Below are the code and all the weights of a small trained network. Each question names an input and a target symbol and asks about switching units off, where a switched-off unit gives its printed mean instead of its output.

import numpy as np


def w(rows, s, z=0):
    codes = np.array(rows[::2]) - 128.0
    scale = np.full(codes.shape[1], s)
    scale[-1] = z or s
    return codes * scale


def norm(h):
    return h / np.sqrt((h * h).mean(-1, keepdims=True) + 1e-5)


def softmax(a):
    e = np.exp(a - a.max(-1, keepdims=True))
    return e / e.sum(-1, keepdims=True)


def log_softmax(a):
    a = a - a.max(-1, keepdims=True)
    return a - np.log(np.exp(a).sum(-1, keepdims=True))


def net(x, mask):
    ids = ['αγδεζηθλπσψω'.index(c) for c in x.split()]
    T = len(ids)
    res = E[ids] + P[:T]
    u = 0
    for l in range(2):
        r = norm(res)
        for j in range(3):
            rows = slice(3 * j, 3 * j + 3)
            q, k, v = (r @ M[l][rows].T for M in (Q, K, V))
            z = softmax(np.where(np.tri(T) > 0, q @ k.T / 3**0.5, -1e9)) @ v
            o = O[l][rows]
            res = res + np.where(mask[u + j], z, o[:, -1]) @ o[:, :-1]
        u += 3
    return log_softmax(norm(res)[-1] @ U[:, :-1].T + U[:, -1])


Q, K, V, O = {}, {}, {}, {}
E = w([
[160,84,157,118,145,114,18,225,121,152,62,68],'α',
[113,135,125,116,84,159,108,194,252,131,99,194],'γ',
[75,154,114,166,165,246,191,122,53,101,84,121],'δ',
[59,143,249,176,85,156,177,170,105,162,99,154],'ε',
[79,173,114,77,166,71,131,112,120,129,120,149],'ζ',
[63,52,102,170,48,150,157,104,119,130,98,184],'η',
[178,44,110,83,182,100,86,165,156,59,133,155],'θ',
[194,116,83,103,143,124,189,129,153,158,16,91],'λ',
[113,138,137,51,55,157,172,111,109,85,140,102],'π',
[165,123,207,145,154,179,128,91,151,222,119,145],'σ',
[75,81,190,137,234,157,178,111,250,30,194,92],'ψ',
[161,137,59,97,160,143,24,108,120,153,74,86],'ω',
],0.02)
P = w([
[210,202,70,125,182,164,145,162,90,164,252,250],'0',
[177,209,169,75,184,174,171,221,154,122,145,210],'1',
[182,161,148,82,205,156,148,223,138,137,155,153],'2',
[148,164,187,49,182,160,113,204,157,127,120,147],'3',
[140,167,174,79,157,139,115,206,137,137,108,117],'4',
[110,117,197,57,170,156,116,186,164,140,99,123],'5',
[130,143,193,78,157,127,97,167,144,131,81,110],'6',
[98,120,207,81,144,129,106,160,143,139,66,96],'7',
[93,98,199,80,138,120,93,134,133,151,50,105],'8',
[85,95,199,99,133,105,87,106,115,147,39,90],'9',
[93,91,191,102,117,92,79,73,109,137,30,85],'10',
[76,70,179,117,108,77,75,43,99,131,13,88],'11',
[72,68,197,76,114,98,53,97,144,109,30,108],'12',
[77,78,177,72,78,89,39,64,109,95,1,114],'13',
],0.0079)
Q[0] = w([
[135,123,137,140,155,140,152,123,128,46,203,118],'L0H0',
[103,84,192,62,126,179,99,160,166,128,2,168],'L0H0',
[118,130,199,82,84,143,95,120,133,90,141,93],'L0H0',
[128,171,118,133,81,126,127,65,103,96,166,117],'L0H1',
[134,132,171,152,199,121,136,58,157,178,121,196],'L0H1',
[187,189,108,175,164,145,131,146,97,169,203,145],'L0H1',
[124,144,115,175,180,85,171,159,137,151,136,176],'L0H2',
[99,101,117,127,114,122,111,188,152,110,88,141],'L0H2',
[135,187,66,147,105,80,173,100,145,142,220,110],'L0H2',
],0.0083)
K[0] = w([
[159,130,105,142,139,185,122,150,123,157,99,147],'L0H0',
[129,96,141,106,100,72,120,52,198,128,124,68],'L0H0',
[126,88,112,111,130,92,118,106,155,86,95,134],'L0H0',
[98,132,106,167,118,183,144,164,95,106,108,155],'L0H1',
[181,129,170,190,200,159,111,144,129,175,113,138],'L0H1',
[211,185,75,127,143,153,172,193,121,133,186,168],'L0H1',
[164,150,122,129,96,162,134,138,97,126,204,102],'L0H2',
[100,136,113,112,119,101,168,102,144,112,154,73],'L0H2',
[187,94,101,138,127,131,112,255,175,142,130,198],'L0H2',
],0.0097)
V[0] = w([
[158,91,148,183,192,195,188,109,132,64,155,120],'L0H0',
[159,207,110,106,62,129,163,168,58,187,255,145],'L0H0',
[190,54,129,119,127,100,152,140,97,133,128,148],'L0H0',
[161,51,193,94,82,90,100,126,95,175,145,94],'L0H1',
[131,74,99,174,49,228,112,160,125,87,76,115],'L0H1',
[133,119,79,136,152,103,163,116,81,179,137,171],'L0H1',
[117,68,82,126,88,56,133,113,145,110,171,88],'L0H2',
[91,112,119,85,63,206,131,111,89,72,122,67],'L0H2',
[61,183,172,10,181,43,120,38,126,146,175,94],'L0H2',
],0.0079)
O[0] = w([
[180,115,159,169,161,76,110,75,138,34,163,106,161],'L0H0',
[119,129,97,90,70,192,101,134,119,134,156,56,3],'L0H0',
[156,207,166,109,126,126,254,174,135,116,103,54,103],'L0H0',
[197,135,140,73,46,174,129,144,118,101,83,139,170],'L0H1',
[161,15,141,141,133,186,121,93,164,157,95,91,131],'L0H1',
[61,161,129,174,70,99,132,163,156,147,161,85,57],'L0H1',
[157,162,170,198,125,111,113,106,154,112,137,141,3],'L0H2',
[180,211,118,124,112,168,101,120,119,76,126,111,183],'L0H2',
[154,187,156,115,96,113,141,74,81,164,148,158,212],'L0H2',
],0.0092,0.0062)
Q[1] = w([
[93,153,122,59,119,101,168,51,92,82,180,117],'L1H0',
[44,119,149,173,114,133,31,189,80,129,119,184],'L1H0',
[143,169,168,34,128,141,76,2,188,77,30,167],'L1H0',
[154,106,142,173,120,105,110,198,61,136,213,96],'L1H1',
[162,110,181,66,165,119,80,97,178,221,98,101],'L1H1',
[82,103,158,228,176,152,128,131,225,145,163,155],'L1H1',
[111,152,134,57,200,59,134,19,91,229,105,140],'L1H2',
[10,119,190,187,113,93,220,167,112,103,191,158],'L1H2',
[140,132,159,152,128,175,207,55,74,49,193,110],'L1H2',
],0.0069)
K[1] = w([
[149,154,128,123,74,83,112,109,206,150,100,131],'L1H0',
[160,121,98,77,131,97,176,79,109,129,110,150],'L1H0',
[126,165,138,160,111,145,141,60,99,134,1,203],'L1H0',
[77,126,114,80,165,109,162,183,113,89,229,69],'L1H1',
[133,98,131,114,118,122,159,57,105,124,95,123],'L1H1',
[141,110,169,145,113,87,127,132,119,148,175,158],'L1H1',
[87,155,161,98,121,11,129,76,98,112,67,159],'L1H2',
[36,98,104,98,176,135,127,123,170,114,182,113],'L1H2',
[106,152,151,157,131,168,221,92,168,146,116,72],'L1H2',
],0.0087)
V[1] = w([
[201,77,107,89,32,19,81,143,254,231,213,139],'L1H0',
[191,98,196,89,198,135,189,121,39,177,140,105],'L1H0',
[226,197,76,54,163,93,156,87,190,163,50,124],'L1H0',
[129,114,25,129,156,162,189,84,103,106,162,98],'L1H1',
[120,176,71,85,161,97,174,205,119,149,158,80],'L1H1',
[62,85,168,190,77,176,217,99,95,160,161,56],'L1H1',
[192,67,107,197,118,214,145,156,184,92,243,85],'L1H2',
[144,138,92,112,90,109,168,131,112,60,172,171],'L1H2',
[150,44,97,197,65,83,82,153,106,128,66,144],'L1H2',
],0.0068)
O[1] = w([
[143,146,185,95,80,42,52,35,134,135,130,48,95],'L1H0',
[170,127,94,70,96,122,206,132,171,57,170,132,199],'L1H0',
[107,112,178,99,152,161,121,49,215,106,131,105,230],'L1H0',
[80,102,147,155,109,181,143,94,254,128,121,107,51],'L1H1',
[119,137,142,195,102,120,155,44,105,142,120,124,93],'L1H1',
[125,107,170,185,115,108,143,175,120,71,156,128,1],'L1H1',
[211,122,148,86,155,84,126,69,119,181,184,89,20],'L1H2',
[113,123,71,162,154,63,155,140,168,218,68,109,92],'L1H2',
[140,112,184,165,158,127,160,147,147,136,171,34,63],'L1H2',
],0.0094,0.0056)
U = w([
[159,171,92,145,164,86,243,85,167,168,25,52,33],'α',
[109,3,79,173,104,165,112,137,197,171,168,172,17],'γ',
[99,81,131,88,213,153,47,96,48,189,76,99,192],'δ',
[130,141,211,157,129,115,77,219,67,71,124,41,163],'ε',
[141,134,77,40,51,88,138,104,89,39,168,71,253],'ζ',
[142,199,61,166,165,255,88,37,64,73,175,86,131],'η',
[63,121,108,110,142,111,79,114,133,200,91,172,202],'θ',
[76,126,15,122,177,158,151,173,16,100,145,162,50],'λ',
[103,165,167,110,115,111,181,119,6,170,198,171,100],'π',
[183,86,119,142,227,51,128,38,90,41,143,172,84],'σ',
[87,92,185,206,159,145,156,36,191,51,164,121,141],'ψ',
[227,136,121,39,73,181,132,83,77,131,137,113,162],'ω',
],0.007,0.0029)

Each question gives the input, a string of symbols that net reads in full, and the target symbol t.
The units are the heads (3 rows each of Q, K, V and O). Each row of codes is followed by its name. A weight is (code - 128) times the scale printed after its matrix; where a second scale follows, it is the last column's (O and U).
mask holds one flag per head, layer by layer. A switched-off head (its flag False) gives its mean, the last column of its rows in O, instead of its output. The means were averaged over made-up inputs and are rounded, as every weight is.
A unit's drop is (log p(t) with every unit on - log p(t) with that unit switched off) / (log p(t) with every unit on - log p(t) with every unit switched off).
The circuit of an input: a set's keep is (log p(t) with only the set's units on - log p(t) with every unit switched off) / (log p(t) with every unit on - log p(t) with every unit switched off). Starting from all 6 units, units are removed one at a time, each time the one whose removal leaves the highest keep (on an exact tie, the one counted first), for as long as the keep stays at least 0.8.
circuit, biggest first: the units of the circuit, biggest drop first
unit that matters most: the unit with the biggest drop
heads that matter: for each layer, one digit per head in row order, 1 if its drop is at least 0.15 and else 0, layers parted by /
drop of u: that unit's drop, to one decimal
input σ π γ α, target ω: heads that matter -> 001 / 000
input σ γ ζ γ σ, target θ: heads that matter -> 010 / 001
input γ α σ ψ σ γ γ γ ω γ ψ ε θ ε, target σ: heads that matter -> 100 / 000
input σ ω α π γ, target ω: heads that matter -> 101 / 000
input θ ε ε λ ζ δ α ψ γ δ σ δ λ, target λ: heads that matter -> 000 / 100
input ω γ γ ζ, target θ: circuit, biggest first -> [L1H0, L1H2]
input γ γ σ σ σ π ψ, target ζ: circuit, biggest first -> [L1H0, L0H1, L0H2]
input λ δ ω, target λ: circuit, biggest first -> [L1H0]
input π π ω, target η: circuit, biggest first -> [L0H0, L1H1]
input π λ γ π σ γ α π π η π σ, target ω: heads that matter -> 010 / 000
input γ π λ ζ ω γ α, target θ: circuit, biggest first -> [L0H1, L1H1, L0H0]
input λ ε γ γ σ σ ω π π π ε σ λ ε, target ω: circuit, biggest first -> [L0H1, L0H2]
input γ σ ω σ γ η, target γ: heads that matter -> 011 / 000
input γ α ε π ψ γ γ γ γ σ η η σ α, target ε: heads that matter -> 000 / 011
input σ θ ψ ψ π θ γ π δ ζ δ η σ, target λ: circuit, biggest first -> [L1H0]
input σ σ ε, target ζ: heads that matter -> 101 / 100
input α ω σ ζ ω α, target θ: circuit, biggest first -> [L0H1, L1H2, L0H2, L1H1]
input σ γ θ ψ γ ω π α ω ψ η, target σ: heads that matter -> 101 / 000
input γ ω θ ψ ε θ ζ, target λ: heads that matter -> 000 / 101
input ψ σ σ ψ ψ γ ψ, target σ: circuit, biggest first -> [L1H2, L0H0]
input δ ζ α γ π ε, target ω: circuit, biggest first -> [L0H2, L0H0]
input λ π α, target ω: unit that matters most -> L0H0
input γ σ γ δ α λ σ α ε γ η π θ, target ω: heads that matter -> 011 / 000
input γ γ δ δ λ, target λ: drop of L0H1 -> 0.1
input γ γ σ α η ψ ψ γ σ ψ ψ θ θ ψ, target σ: drop of L1H2 -> 0.1
input λ α ω λ γ ε λ ε η σ π γ σ, target ω: drop of L0H2 -> 0.3
input λ δ ε ζ ε δ σ θ γ, target λ: drop of L1H0 -> 0.4
input γ ψ σ σ ω γ π σ η, target ω: unit that matters most -> L0H1
